Below are the code and all the weights of a small trained network. Each question names an input and a class and asks about switching units off, where a switched-off unit gives its printed mean instead of its output.

import numpy as np


def w(rows, s, z=0):
    codes = np.array(rows[::2]) - 128.0
    scale = np.full(codes.shape[1], s)
    scale[-1] = z or s
    return codes * scale


def f(y):
    return np.maximum(y, 0)


def log_softmax(a):
    a = a - a.max(-1, keepdims=True)
    return a - np.log(np.exp(a).sum(-1, keepdims=True))


def net(x, mask):
    res = np.array(x, float).reshape(1, 3) / 4 @ E
    y = f(res @ A[0][:, :-1].T + A[0][:, -1])
    res = res + np.where(mask, y, B[0][:, -1]) @ B[0][:, :-1]
    return log_softmax(res[-1] @ U[:, :-1].T + U[:, -1])


A, B = {}, {}
E = w([
[172,173,7,35],'x0',
[49,136,179,3],'x1',
[237,2,147,101],'x2',
],0.0072)
A[0] = w([
[86,172,114,158,115],'neuron 1',
[110,97,228,163,133],'neuron 2',
[179,164,22,53,119],'neuron 3',
[105,123,231,195,84],'neuron 4',
[64,180,118,171,119],'neuron 5',
[126,136,135,114,254],'neuron 6',
[144,41,144,89,104],'neuron 7',
[61,218,166,157,124],'neuron 8',
[83,109,152,73,100],'neuron 9',
[78,140,90,151,95],'neuron 10',
[181,132,96,230,94],'neuron 11',
[79,103,167,55,88],'neuron 12',
[74,125,207,25,102],'neuron 13',
[83,113,198,87,146],'neuron 14',
[180,95,139,104,83],'neuron 15',
[154,163,81,84,85],'neuron 16',
[165,32,160,129,170],'neuron 17',
[155,45,130,90,121],'neuron 18',
[101,192,110,161,90],'neuron 19',
[177,152,92,251,148],'neuron 20',
[155,94,147,115,88],'neuron 21',
[133,155,166,73,126],'neuron 22',
[107,138,125,129,222],'neuron 23',
[172,85,164,106,91],'neuron 24',
[126,112,75,144,117],'neuron 25',
[73,85,182,210,137],'neuron 26',
[164,168,37,80,107],'neuron 27',
[87,186,107,135,107],'neuron 28',
],0.011,0.0082)
B[0] = w([
[180,134,157,145,179],'neuron 1',
[65,109,174,138,219],'neuron 2',
[51,90,197,136,251],'neuron 3',
[72,59,191,150,208],'neuron 4',
[197,139,169,141,199],'neuron 5',
[99,253,128,23,249],'neuron 6',
[196,136,156,149,186],'neuron 7',
[192,158,168,155,221],'neuron 8',
[159,81,85,131,167],'neuron 9',
[166,97,140,171,157],'neuron 10',
[162,53,59,92,211],'neuron 11',
[171,52,85,120,176],'neuron 12',
[176,46,51,108,209],'neuron 13',
[106,104,84,91,198],'neuron 14',
[169,132,153,171,161],'neuron 15',
[106,61,167,161,175],'neuron 16',
[163,191,157,126,238],'neuron 17',
[184,160,164,142,194],'neuron 18',
[197,100,154,159,176],'neuron 19',
[160,95,44,37,254],'neuron 20',
[159,115,144,165,150],'neuron 21',
[139,104,95,110,165],'neuron 22',
[118,222,127,65,219],'neuron 23',
[177,123,152,162,168],'neuron 24',
[131,99,133,110,157],'neuron 25',
[52,111,178,121,227],'neuron 26',
[83,83,191,144,221],'neuron 27',
[187,114,157,150,183],'neuron 28',
],0.025,0.0084)
U = w([
[249,152,209,177,110],'0',
[4,31,218,108,75],'1',
[146,22,19,62,119],'2',
[80,253,110,61,254],'3',
[115,136,59,228,82],'4',
],0.0064,0.0049)

Each question gives the input, the list of numbers given to net, and the class t.
The units are the neurons (one row each of A and B). Each row of codes is followed by its name. A weight is (code - 128) times the scale printed after its matrix; where a second scale follows, it is the last column's (A, B and U).
mask holds one flag per neuron, in row order. A switched-off neuron (its flag False) gives its mean, the last column of its row in B, instead of its output. The means were averaged over made-up inputs and are rounded, as every weight is.
A unit's drop is (log p(t) with every unit on - log p(t) with that unit switched off) / (log p(t) with every unit on - log p(t) with every unit switched off).
The circuit of an input: a set's keep is (log p(t) with only the set's units on - log p(t) with every unit switched off) / (log p(t) with every unit on - log p(t) with every unit switched off). Starting from the 12 units with the biggest drops (on a tie, the unit counted first), units are removed one at a time, each time the one whose removal leaves the highest keep (on an exact tie, the one counted first), for as long as the keep stays at least 0.8.
units of the circuit, in order: the units of the circuit, biggest drop first
most important unit: the unit with the biggest drop
top k neurons: the k neurons with the biggest drops, biggest first
drop of u: that unit's drop, to one decimal
input [5,7,8], class 0: most important unit : neuron 18
input [-3,-8,5], class 2: top 2 neurons : (neuron 20; neuron 11)
input [-4,-5,-2], class 2: top 4 neurons : (neuron 20; neuron 3; neuron 11; neuron 27)
input [-8,-8,6], class 1: top 3 neurons : (neuron 26; neuron 4; neuron 2)
input [0,7,6], class 2: top 3 neurons : (neuron 13; neuron 14; neuron 12)
input [1,8,-8], class 0: top 3 neurons : (neuron 8; neuron 20; neuron 5)
input [1,5,-5], class 0: top 3 neurons : (neuron 20; neuron 8; neuron 11)
input [6,0,5], class 1: top 4 neurons : (neuron 3; neuron 27; neuron 8; neuron 5)
input [8,8,-8], class 0: top 2 neurons : (neuron 8; neuron 28)
input [-7,4,-8], class 0: top 2 neurons : (neuron 8; neuron 5)
input [-7,8,-8], class 0: top 3 neurons : (neuron 8; neuron 5; neuron 20)
input [-3,6,-6], class 0: top 2 neurons : (neuron 8; neuron 20)
input [6,-5,-5], class 1: top 3 neurons : (neuron 3; neuron 27; neuron 17)
input [5,8,3], class 2: units of the circuit, in order : (neuron 13)
input [8,4,5], class 1: drop of neuron 3 : 0.9
input [1,5,-2], class 2: drop of neuron 13 : 0.3
input [7,-8,-7], class 2: drop of neuron 7 : 0.5
